Here is a tiny trained network, its code and every weight. The questions are about switching its units off for an input and a target symbol, where a switched-off unit gives its printed mean instead of its output.

import numpy as np


def w(rows, s, z=0):
    codes = np.array(rows[::2]) - 128.0
    scale = np.full(codes.shape[1], s)
    scale[-1] = z or s
    return codes * scale


def norm(h):
    return h / np.sqrt((h * h).mean(-1, keepdims=True) + 1e-5)


def f(y):
    return np.maximum(y, 0)


def softmax(a):
    e = np.exp(a - a.max(-1, keepdims=True))
    return e / e.sum(-1, keepdims=True)


def log_softmax(a):
    a = a - a.max(-1, keepdims=True)
    return a - np.log(np.exp(a).sum(-1, keepdims=True))


def net(x, mask):
    ids = ['αβγδηλπσφψω'.index(c) for c in x.split()]
    T = len(ids)
    res = E[ids] + P[:T]
    u = 0
    for l in range(2):
        r = norm(res)
        for j in range(2):
            rows = slice(2 * j, 2 * j + 2)
            q, k, v = (r @ M[l][rows].T for M in (Q, K, V))
            z = softmax(np.where(np.tri(T) > 0, q @ k.T / 2**0.5, -1e9)) @ v
            o = O[l][rows]
            res = res + np.where(mask[u + j], z, o[:, -1]) @ o[:, :-1]
        u += 2
        y = f(norm(res) @ A[l][:, :-1].T + A[l][:, -1])
        res = res + np.where(mask[u : u + 16], y, B[l][:, -1]) @ B[l][:, :-1]
        u += 16
    return log_softmax(norm(res)[-1] @ U[:, :-1].T + U[:, -1])


Q, K, V, O, A, B = {}, {}, {}, {}, {}, {}
E = w([
[195,138,166,153,83,79],'α',
[181,159,116,86,68,88],'β',
[136,42,125,109,118,44],'γ',
[198,95,134,119,173,98],'δ',
[178,156,117,91,61,98],'η',
[187,135,65,111,119,152],'λ',
[145,97,70,144,45,91],'π',
[134,54,142,89,128,31],'σ',
[146,130,156,96,72,130],'φ',
[168,250,133,128,157,102],'ψ',
[70,191,44,58,116,60],'ω',
],0.022)
P = w([
[127,139,144,157,243,12],'0',
[113,194,159,144,139,47],'1',
[100,199,155,128,124,67],'2',
[111,180,151,124,124,93],'3',
[115,166,140,112,130,108],'4',
[113,156,141,100,129,123],'5',
[103,136,139,111,102,177],'6',
[101,128,137,81,112,171],'7',
[96,115,138,55,128,167],'8',
[102,97,139,45,133,186],'9',
[92,68,144,47,120,231],'10',
[101,54,155,17,132,220],'11',
[109,20,180,1,172,174],'12',
],0.0078)
Q[0] = w([
[134,52,31,135,175,89],'L0H0',
[88,80,88,140,84,255],'L0H0',
[48,120,72,124,76,158],'L0H1',
[123,128,210,195,173,231],'L0H1',
],0.0079)
K[0] = w([
[195,3,200,90,49,82],'L0H0',
[62,191,167,115,229,133],'L0H0',
[58,136,10,66,136,48],'L0H1',
[207,148,166,233,166,19],'L0H1',
],0.0059)
V[0] = w([
[104,118,136,196,142,101],'L0H0',
[33,179,121,206,168,149],'L0H0',
[144,119,173,70,99,159],'L0H1',
[2,227,103,157,174,134],'L0H1',
],0.0051)
O[0] = w([
[132,98,56,165,184,201,94],'L0H0',
[146,178,161,58,141,3,4],'L0H0',
[140,172,90,147,40,184,169],'L0H1',
[129,153,192,108,84,52,59],'L0H1',
],0.0058,0.0039)
A[0] = w([
[90,47,118,128,187,120,175],'L0N0',
[113,131,170,102,103,83,228],'L0N1',
[170,96,62,125,154,159,72],'L0N2',
[116,117,175,87,113,176,126],'L0N3',
[127,210,108,169,161,156,160],'L0N4',
[127,129,92,219,104,254,2],'L0N5',
[168,128,100,101,55,190,172],'L0N6',
[123,158,221,210,28,129,85],'L0N7',
[42,112,53,199,112,59,200],'L0N8',
[183,89,109,119,157,147,144],'L0N9',
[82,140,192,144,95,205,122],'L0N10',
[77,173,73,146,208,85,69],'L0N11',
[124,155,132,232,205,119,17],'L0N12',
[144,166,98,102,190,199,111],'L0N13',
[121,119,33,124,79,139,70],'L0N14',
[45,156,94,108,155,141,48],'L0N15',
],0.0083,0.0022)
B[0] = w([
[146,224,114,247,71,81,160],'L0N0',
[153,82,113,199,184,132,196],'L0N1',
[123,171,112,173,183,72,156],'L0N2',
[161,134,156,142,96,64,176],'L0N3',
[90,121,182,188,175,105,149],'L0N4',
[118,145,128,101,148,50,153],'L0N5',
[199,116,144,183,137,94,254],'L0N6',
[141,154,48,91,210,115,203],'L0N7',
[168,98,255,197,156,130,190],'L0N8',
[142,176,96,104,57,143,160],'L0N9',
[187,172,181,45,127,28,166],'L0N10',
[34,170,127,153,149,176,153],'L0N11',
[103,114,119,142,154,11,135],'L0N12',
[238,113,202,133,71,126,150],'L0N13',
[40,100,174,163,162,123,190],'L0N14',
[31,138,104,110,94,171,144],'L0N15',
],0.0066,0.0077)
Q[1] = w([
[157,254,139,105,93,116],'L1H0',
[200,61,119,171,49,93],'L1H0',
[90,171,65,43,149,169],'L1H1',
[245,217,204,157,54,30],'L1H1',
],0.014)
K[1] = w([
[105,160,174,102,201,228],'L1H0',
[218,159,233,72,74,220],'L1H0',
[122,143,132,244,202,74],'L1H1',
[96,14,89,42,84,193],'L1H1',
],0.011)
V[1] = w([
[97,118,5,127,56,119],'L1H0',
[149,95,121,62,103,108],'L1H0',
[183,171,167,100,148,123],'L1H1',
[53,155,107,96,138,133],'L1H1',
],0.011)
O[1] = w([
[200,18,46,84,101,58,19],'L1H0',
[135,232,85,82,158,2,189],'L1H0',
[135,182,162,98,119,162,246],'L1H1',
[36,141,127,109,66,120,1],'L1H1',
],0.0074,0.0058)
A[1] = w([
[103,123,113,114,151,91,203],'L1N0',
[134,158,168,212,169,154,142],'L1N1',
[187,63,187,159,93,116,120],'L1N2',
[123,53,159,106,125,111,219],'L1N3',
[161,94,140,78,143,144,190],'L1N4',
[157,174,148,111,113,102,88],'L1N5',
[72,184,128,102,80,151,178],'L1N6',
[151,128,148,130,132,173,67],'L1N7',
[134,186,115,110,157,92,115],'L1N8',
[119,131,175,86,138,72,129],'L1N9',
[59,81,128,120,91,89,71],'L1N10',
[43,143,52,119,165,144,101],'L1N11',
[123,146,132,134,106,74,147],'L1N12',
[106,161,166,116,183,251,3],'L1N13',
[29,90,132,154,95,99,136],'L1N14',
[129,197,126,108,134,167,51],'L1N15',
],0.015,0.0032)
B[1] = w([
[64,150,110,113,115,201,160],'L1N0',
[109,112,126,81,90,147,255],'L1N1',
[101,138,95,117,150,128,219],'L1N2',
[154,197,136,114,134,136,144],'L1N3',
[140,132,92,202,130,107,152],'L1N4',
[93,86,130,137,120,123,244],'L1N5',
[28,33,64,118,116,129,168],'L1N6',
[95,149,93,147,152,129,146],'L1N7',
[121,99,139,122,91,136,234],'L1N8',
[134,128,103,148,111,174,203],'L1N9',
[200,155,159,77,133,104,158],'L1N10',
[10,75,106,122,57,108,161],'L1N11',
[98,140,123,83,128,138,212],'L1N12',
[68,194,135,176,218,169,157],'L1N13',
[215,166,188,116,93,119,174],'L1N14',
[140,179,175,96,144,95,177],'L1N15',
],0.013,0.0099)
U = w([
[146,111,103,114,96,200,109],'α',
[134,66,157,89,142,168,136],'β',
[111,104,147,105,114,133,5],'γ',
[188,172,217,31,60,107,93],'δ',
[132,127,52,105,139,114,208],'η',
[99,74,170,165,153,40,252],'λ',
[129,37,186,35,172,152,82],'π',
[53,188,188,93,215,175,198],'σ',
[148,72,147,211,40,178,204],'φ',
[84,153,77,93,158,54,35],'ψ',
[2,92,119,66,21,147,123],'ω',
],0.0084,0.0023)

Each question gives the input, a string of symbols that net reads in full, and the target symbol t.
The units are the heads (2 rows each of Q, K, V and O) and the neurons (one row each of A and B). Each row of codes is followed by its name. A weight is (code - 128) times the scale printed after its matrix; where a second scale follows, it is the last column's (O, A, B and U).
mask holds one flag per unit, layer by layer, with each layer's heads first. A switched-off unit (its flag False) gives its mean, the last column of its rows in O or B, instead of its output. The means were averaged over made-up inputs and are rounded, as every weight is.
A unit's drop is (log p(t) with every unit on - log p(t) with that unit switched off) / (log p(t) with every unit on - log p(t) with every unit switched off).
The circuit of an input: a set's keep is (log p(t) with only the set's units on - log p(t) with every unit switched off) / (log p(t) with every unit on - log p(t) with every unit switched off). Starting from the 12 units with the biggest drops (on a tie, the unit counted first), units are removed one at a time, each time the one whose removal leaves the highest keep (on an exact tie, the one counted first), for as long as the keep stays at least 0.8.
circuit, biggest first: the units of the circuit, biggest drop first
unit that matters most: the unit with the biggest drop
top k neurons: the k neurons with the biggest drops, biggest first
k most important neurons of layer l: the k neurons of layer l with the biggest drops, biggest first
heads that matter: for each layer, one digit per head in row order, 1 if its drop is at least 0.15 and else 0, layers parted by /
input π β α π α ψ φ π φ γ ω σ, target δ: circuit, biggest first : L1H1; L0N0; L1N14; L0N6
input π σ λ π π, target φ: unit that matters most : L1H0
input α π π α, target η: top 2 neurons : L0N8; L0N7
input π π φ φ η ψ δ ψ η, target σ: circuit, biggest first : L1H0; L1N13
input λ γ φ π φ ψ λ, target σ: circuit, biggest first : L1H0; L1N13
input ψ π α π π π π ω λ γ γ λ π, target δ: top 4 neurons : L0N15; L0N6; L0N2; L0N5
input β η ω φ φ δ φ δ, target δ: top 4 neurons : L0N2; L0N8; L0N0; L0N10
input φ β φ α ω ω ω ω β π γ ω λ, target ω: 2 most important neurons of layer 0 : L0N0; L0N2
input π ψ λ σ, target σ: top 2 neurons : L1N2; L1N3
input α δ ω β γ η η γ ω α, target ω: circuit, biggest first : L0N0; L1H1
input φ φ φ ω π α δ γ γ φ, target δ: 3 most important neurons of layer 0 : L0N0; L0N6; L0N8
input π φ λ, target δ: heads that matter : 00 / 00
input γ σ π π β α π π ω β ω δ γ, target δ: circuit, biggest first : L0N6; L0N0; L1H1; L1N14
input λ ω π λ, target ω: top 3 neurons : L0N6; L0N13; L0N15
input ψ φ ψ λ ψ π φ β ω σ φ δ, target δ: top neuron : L0N8
input ω ω ψ φ π ω π π π λ ψ η, target σ: circuit, biggest first : L1H0; L0N13; L1N13
input ω π ω ω λ π π φ ω φ δ, target ω: circuit, biggest first : L0N6; L0N15; L1H1; L0N0
input σ β π γ, target ψ: 2 most important neurons of layer 1 : L1N2; L1N3
input π π π σ π, target φ: top 2 neurons : L0N8; L0N14
input ψ η φ α π φ ω π γ η π λ, target η: unit that matters most : L1N14
input π π γ π γ σ φ λ λ, target δ: heads that matter : 00 / 10
input φ σ π γ φ ψ φ φ λ ψ π α, target σ: circuit, biggest first : L0N7; L1H0; L1N13
input ψ δ ω σ ψ φ, target σ: heads that matter : 01 / 10
input δ σ δ φ φ φ φ φ π φ β, target δ: 3 most important neurons of layer 0 : L0N6; L0N8; L0N10
input α λ γ ω ω α β σ, target ψ: 2 most important neurons of layer 0 : L0N8; L0N4
input λ π γ π φ π φ δ φ ω ψ π, target δ: heads that matter : 00 / 01
input σ π ψ β, target σ: unit that matters most : L1H0
input ω β γ π, target ψ: heads that matter : 00 / 10
input γ φ σ ψ σ ω β φ φ ψ β, target σ: top 2 neurons : L0N13; L1N13
input φ φ γ φ π ω α, target ω: 3 most important neurons of layer 0 : L0N0; L0N6; L0N15
